Here is a tiny trained network, its code and every weight. The questions are about switching its units off for an input and a target symbol, where a switched-off unit gives its printed mean instead of its output.

import numpy as np


def w(rows, s, z=0):
    codes = np.array(rows[::2]) - 128.0
    scale = np.full(codes.shape[1], s)
    scale[-1] = z or s
    return codes * scale


def norm(h):
    return h / np.sqrt((h * h).mean(-1, keepdims=True) + 1e-5)


def f(y):
    return np.maximum(y, 0)


def softmax(a):
    e = np.exp(a - a.max(-1, keepdims=True))
    return e / e.sum(-1, keepdims=True)


def log_softmax(a):
    a = a - a.max(-1, keepdims=True)
    return a - np.log(np.exp(a).sum(-1, keepdims=True))


def net(x, mask):
    ids = ['ΘΠαζστ'.index(c) for c in x.split()]
    T = len(ids)
    res = E[ids] + P[:T]
    u = 0
    for l in range(2):
        r = norm(res)
        for j in range(2):
            rows = slice(3 * j, 3 * j + 3)
            q, k, v = (r @ M[l][rows].T for M in (Q, K, V))
            z = softmax(np.where(np.tri(T) > 0, q @ k.T / 3**0.5, -1e9)) @ v
            o = O[l][rows]
            res = res + np.where(mask[u + j], z, o[:, -1]) @ o[:, :-1]
        u += 2
        y = f(norm(res) @ A[l][:, :-1].T + A[l][:, -1])
        res = res + np.where(mask[u : u + 4], y, B[l][:, -1]) @ B[l][:, :-1]
        u += 4
    return log_softmax(norm(res)[-1] @ U[:, :-1].T + U[:, -1])


Q, K, V, O, A, B = {}, {}, {}, {}, {}, {}
E = w([
[163,102,91],'Θ',
[121,5,154],'Π',
[134,152,61],'α',
[107,165,76],'ζ',
[115,67,55],'σ',
[210,162,173],'τ',
],0.021)
P = w([
[107,214,38],'0',
[198,123,154],'1',
[254,6,241],'2',
[149,156,159],'3',
[140,154,161],'4',
[128,150,161],'5',
[80,229,121],'6',
[37,255,102],'7',
[21,242,127],'8',
],0.0088)
Q[0] = w([
[78,178,105],'L0H1',
[87,76,132],'L0H1',
[97,12,141],'L0H1',
[117,244,140],'L0H2',
[146,8,47],'L0H2',
[227,78,159],'L0H2',
],0.013)
K[0] = w([
[97,117,167],'L0H1',
[93,100,197],'L0H1',
[213,2,208],'L0H1',
[61,210,169],'L0H2',
[233,86,27],'L0H2',
[239,127,194],'L0H2',
],0.012)
V[0] = w([
[188,254,221],'L0H1',
[104,8,198],'L0H1',
[62,211,19],'L0H1',
[110,230,95],'L0H2',
[128,227,145],'L0H2',
[86,157,189],'L0H2',
],0.0085)
O[0] = w([
[235,157,36,88],'L0H1',
[130,88,3,8],'L0H1',
[77,159,194,255],'L0H1',
[158,245,162,186],'L0H2',
[179,150,189,148],'L0H2',
[112,117,239,58],'L0H2',
],0.0061,0.0064)
A[0] = w([
[12,218,60,223],'L0N1',
[119,28,12,93],'L0N2',
[141,116,90,2],'L0N3',
[194,67,243,93],'L0N4',
],0.011,0.0068)
B[0] = w([
[19,73,96,254],'L0N1',
[72,6,203,227],'L0N2',
[135,38,172,128],'L0N3',
[223,74,95,145],'L0N4',
],0.012,0.0094)
Q[1] = w([
[114,81,101],'L1H1',
[118,155,186],'L1H1',
[7,100,115],'L1H1',
[188,159,131],'L1H2',
[172,52,138],'L1H2',
[154,41,245],'L1H2',
],0.019)
K[1] = w([
[113,58,116],'L1H1',
[130,204,156],'L1H1',
[221,106,130],'L1H1',
[172,38,162],'L1H2',
[252,158,49],'L1H2',
[248,130,183],'L1H2',
],0.016)
V[1] = w([
[71,143,62],'L1H1',
[66,132,5],'L1H1',
[121,134,171],'L1H1',
[59,75,142],'L1H2',
[169,98,90],'L1H2',
[99,132,209],'L1H2',
],0.017)
O[1] = w([
[193,120,84,97],'L1H1',
[151,11,103,70],'L1H1',
[89,124,150,160],'L1H1',
[180,109,6,255],'L1H2',
[160,96,161,22],'L1H2',
[157,175,116,235],'L1H2',
],0.015,0.0064)
A[1] = w([
[174,210,248,189],'L1N1',
[226,140,215,184],'L1N2',
[72,196,126,48],'L1N3',
[143,209,87,253],'L1N4',
],0.015,0.0058)
B[1] = w([
[247,95,138,204],'L1N1',
[253,136,136,172],'L1N2',
[100,152,141,198],'L1N3',
[127,87,127,254],'L1N4',
],0.019,0.0087)
U = w([
[132,65,65,151],'Θ',
[38,99,168,4],'Π',
[215,164,174,126],'α',
[129,104,126,254],'ζ',
[59,101,211,31],'σ',
[111,184,250,35],'τ',
],0.014,0.0047)

Each question gives the input, a string of symbols that net reads in full, and the target symbol t.
The units are the heads (3 rows each of Q, K, V and O) and the neurons (one row each of A and B). Each row of codes is followed by its name. A weight is (code - 128) times the scale printed after its matrix; where a second scale follows, it is the last column's (O, A, B and U).
mask holds one flag per unit, layer by layer, with each layer's heads first. A switched-off unit (its flag False) gives its mean, the last column of its rows in O or B, instead of its output. The means were averaged over made-up inputs and are rounded, as every weight is.
A unit's drop is (log p(t) with every unit on - log p(t) with that unit switched off) / (log p(t) with every unit on - log p(t) with every unit switched off).
The circuit of an input: a set's keep is (log p(t) with only the set's units on - log p(t) with every unit switched off) / (log p(t) with every unit on - log p(t) with every unit switched off). Starting from all 12 units, units are removed one at a time, each time the one whose removal leaves the highest keep (on an exact tie, the one counted first), for as long as the keep stays at least 0.8.
circuit, biggest first: the units of the circuit, biggest drop first
unit that matters most: the unit with the biggest drop
k most important neurons: the k neurons with the biggest drops, biggest first
top k neurons in layer l: the k neurons of layer l with the biggest drops, biggest first
heads that matter: for each layer, one digit per head in row order, 1 if its drop is at least 0.15 and else 0, layers parted by /
drop when u is switched off: that unit's drop, to one decimal
input τ ζ ζ Θ, target α: unit that matters most	L1H2
input α τ Θ ζ, target τ: heads that matter	00 / 10
input Θ α ζ ζ σ ζ τ α σ, target Π: 2 most important neurons	L0N2; L0N1
input ζ Θ α τ α ζ Θ, target τ: circuit, biggest first	L1H1; L0H1
input τ ζ α α, target τ: circuit, biggest first	L0H1; L1H1
input τ α ζ, target α: heads that matter	00 / 01
input ζ α ζ Π α ζ σ ζ α, target Π: heads that matter	00 / 00
input α Θ Θ τ Θ ζ ζ α ζ, target τ: heads that matter	11 / 10
input ζ τ ζ, target α: heads that matter	01 / 01
input α τ α, target α: 4 most important neurons	L0N1; L1N1; L1N2; L1N4
input τ α α, target α: top 2 neurons in layer 1	L1N1; L1N2
input ζ Θ Θ ζ σ α Π σ Θ, target Π: top 2 neurons in layer 0	L0N2; L0N1
input α ζ Π α Θ τ ζ α Θ, target τ: drop when L0N3 is switched off	0.0
input Θ Θ Θ τ ζ σ σ, target Π: drop when L1H1 is switched off	0.1
input τ σ σ ζ α, target τ: most important neuron	L0N1
input α τ α Θ, target α: drop when L0H1 is switched off	0.3
